Below is a small trained network, with its code and all its weights. Each question gives an input and a class and asks what happens when units are switched off, that is, made to give their printed mean instead of their output.

import numpy as np


def w(rows, s, z=0):
    codes = np.array(rows[::2]) - 128.0
    scale = np.full(codes.shape[1], s)
    scale[-1] = z or s
    return codes * scale


def norm(h):
    return h / np.sqrt((h * h).mean(-1, keepdims=True) + 1e-5)


def f(y):
    return y / 2 * (1 + np.tanh(0.7978845608 * (y + 0.044715 * y**3)))


def log_softmax(a):
    a = a - a.max(-1, keepdims=True)
    return a - np.log(np.exp(a).sum(-1, keepdims=True))


def net(x, mask):
    res = np.array(x, float).reshape(1, 2) / 4 @ E
    u = 0
    for l in range(4):
        y = f(norm(res) @ A[l][:, :-1].T + A[l][:, -1])
        res = res + np.where(mask[u : u + 10], y, B[l][:, -1]) @ B[l][:, :-1]
        u += 10
    return log_softmax(norm(res)[-1] @ U[:, :-1].T + U[:, -1])


A, B = {}, {}
E = w([
[76,65,2,100,121,65],'x0',
[38,92,153,183,18,187],'x1',
],0.00038)
A[0] = w([
[190,182,202,206,136,181,237],'0.n0',
[44,127,160,121,70,169,51],'0.n1',
[122,134,127,119,127,132,135],'0.n2',
[113,123,137,107,137,134,131],'0.n3',
[117,120,143,121,134,118,131],'0.n4',
[26,113,151,160,47,195,40],'0.n5',
[69,28,10,98,141,46,5],'0.n6',
[119,146,136,88,110,124,125],'0.n7',
[107,146,141,104,121,112,132],'0.n8',
[200,187,129,2,252,48,189],'0.n9',
],0.0013,0.00031)
B[0] = w([
[50,136,111,35,90,91,184],'0.n0',
[209,73,112,167,132,85,131],'0.n1',
[132,130,120,126,129,143,129],'0.n2',
[128,130,126,130,127,128,129],'0.n3',
[133,129,123,125,124,136,129],'0.n4',
[214,66,91,165,138,92,156],'0.n5',
[66,176,160,10,108,142,210],'0.n6',
[131,122,131,130,129,125,127],'0.n7',
[127,130,127,133,127,126,129],'0.n8',
[138,67,92,255,53,127,254],'0.n9',
],0.00086,0.00074)
A[1] = w([
[131,145,131,102,118,133,135],'1.n0',
[119,124,122,150,135,127,115],'1.n1',
[120,136,128,135,124,118,119],'1.n2',
[155,123,122,112,159,138,30],'1.n3',
[119,76,58,145,124,87,130],'1.n4',
[181,157,199,197,121,177,242],'1.n5',
[130,148,134,115,163,125,2],'1.n6',
[206,203,107,78,254,77,84],'1.n7',
[9,117,161,97,46,197,132],'1.n8',
[127,132,131,109,127,137,126],'1.n9',
],0.0015,0.00065)
B[1] = w([
[123,99,129,137,192,141,130],'1.n0',
[124,135,143,121,88,95,121],'1.n1',
[119,122,139,129,127,103,125],'1.n2',
[153,146,174,177,135,142,65],'1.n3',
[110,223,167,44,133,102,202],'1.n4',
[68,143,30,45,142,80,254],'1.n5',
[111,134,157,188,107,174,46],'1.n6',
[212,38,72,254,21,94,164],'1.n7',
[239,53,67,174,149,49,196],'1.n8',
[145,123,126,126,147,125,123],'1.n9',
],0.00078,0.00052)
A[2] = w([
[127,79,125,173,102,136,159],'2.n0',
[188,104,131,90,140,121,92],'2.n1',
[97,65,124,188,78,172,2],'2.n2',
[128,131,128,125,126,127,108],'2.n3',
[144,98,120,146,103,136,99],'2.n4',
[169,151,191,118,122,161,149],'2.n5',
[176,210,249,196,148,181,193],'2.n6',
[133,115,147,150,120,136,167],'2.n7',
[159,217,219,150,133,190,133],'2.n8',
[94,172,109,133,113,116,80],'2.n9',
],0.0017,0.00015)
B[2] = w([
[202,180,52,129,172,86,107],'2.n0',
[155,181,198,119,157,178,230],'2.n1',
[219,177,32,178,175,47,3],'2.n2',
[125,119,130,128,131,126,128],'2.n3',
[204,163,102,107,156,94,115],'2.n4',
[88,88,113,95,136,110,5],'2.n5',
[55,53,2,70,77,79,163],'2.n6',
[134,101,97,134,151,106,41],'2.n7',
[25,55,55,70,93,92,34],'2.n8',
[70,166,134,130,106,155,201],'2.n9',
],0.00082,0.00012)
A[3] = w([
[26,135,39,234,68,116,103],'3.n0',
[156,136,249,114,163,182,121],'3.n1',
[149,69,99,98,155,120,254],'3.n2',
[144,105,120,169,191,97,136],'3.n3',
[117,135,233,143,120,128,131],'3.n4',
[84,68,163,149,64,211,143],'3.n5',
[173,55,95,147,189,105,126],'3.n6',
[71,170,87,80,213,114,119],'3.n7',
[186,73,121,248,99,125,139],'3.n8',
[179,75,116,225,108,127,129],'3.n9',
],0.0015,0.00049)
B[3] = w([
[208,213,245,70,220,209,202],'3.n0',
[164,223,166,112,174,167,89],'3.n1',
[93,222,153,129,110,127,253],'3.n2',
[129,141,169,160,75,180,128],'3.n3',
[192,183,146,113,170,168,87],'3.n4',
[173,174,76,161,156,55,96],'3.n5',
[115,179,201,180,105,195,159],'3.n6',
[105,63,147,140,19,111,188],'3.n7',
[182,138,68,207,98,62,137],'3.n8',
[170,147,111,195,118,70,127],'3.n9',
],0.0011,0.00043)
U = w([
[15,40,89,19,71,98,167],'0',
[232,137,85,251,93,68,165],'1',
[182,230,243,56,253,245,125],'2',
[108,13,187,195,245,231,3],'3',
],0.0062,0.0066)

Each question gives the input, the list of numbers given to net, and the class t.
The units are the neurons (one row each of A and B). Each row of codes is followed by its name. A weight is (code - 128) times the scale printed after its matrix; where a second scale follows, it is the last column's (A, B and U).
mask holds one flag per neuron, layer by layer. A switched-off neuron (its flag False) gives its mean, the last column of its row in B, instead of its output. The means were averaged over made-up inputs and are rounded, as every weight is.
A unit's drop is (log p(t) with every unit on - log p(t) with that unit switched off) / (log p(t) with every unit on - log p(t) with every unit switched off).
The circuit of an input: a set's keep is (log p(t) with only the set's units on - log p(t) with every unit switched off) / (log p(t) with every unit on - log p(t) with every unit switched off). Starting from the 12 units with the biggest drops (on a tie, the unit counted first), units are removed one at a time, each time the one whose removal leaves the highest keep (on an exact tie, the one counted first), for as long as the keep stays at least 0.8.
units of the circuit, in order: the units of the circuit, biggest drop first
most important unit: the unit with the biggest drop
top k neurons: the k neurons with the biggest drops, biggest first
top k neurons in layer l: the k neurons of layer l with the biggest drops, biggest first
drop when u is switched off: that unit's drop, to one decimal
input [0,-1], class 2: top 2 neurons : (1.n7 0.n9)
input [-6,6], class 0: top 4 neurons : (0.n9 2.n6 1.n7 2.n8)
input [-8,-6], class 0: top 2 neurons : (2.n6 2.n8)
input [-8,7], class 0: top 2 neurons in layer 0 : (0.n9 0.n0)
input [7,8], class 1: most important unit : 1.n8
input [-6,7], class 1: top 2 neurons : (1.n8 0.n6)
input [-4,4], class 0: units of the circuit, in order : (2.n8 2.n6)
input [3,-3], class 2: top 3 neurons in layer 1 : (1.n5 1.n4 1.n8)
input [-4,5], class 1: units of the circuit, in order : (1.n8 2.n2)
input [-1,2], class 2: top 2 neurons : (0.n9 1.n7)
input [2,2], class 2: top 2 neurons : (1.n7 0.n9)
input [3,1], class 2: top 2 neurons in layer 2 : (2.n6 2.n8)
input [3,-1], class 2: top 2 neurons : (2.n6 1.n5)
input [-3,6], class 1: most important unit : 1.n8
input [-8,6], class 0: units of the circuit, in order : (2.n6 2.n8)
input [-6,-6], class 0: top 2 neurons : (2.n6 1.n8)
input [2,-2], class 2: top 2 neurons : (1.n5 2.n6)
input [-3,-6], class 1: drop when 1.n7 is switched off : 2.3
input [-8,-5], class 0: drop when 2.n6 is switched off : 0.9
input [4,7], class 1: drop when 1.n8 is switched off : 0.9
input [2,-1], class 2: drop when 1.n5 is switched off : 0.2
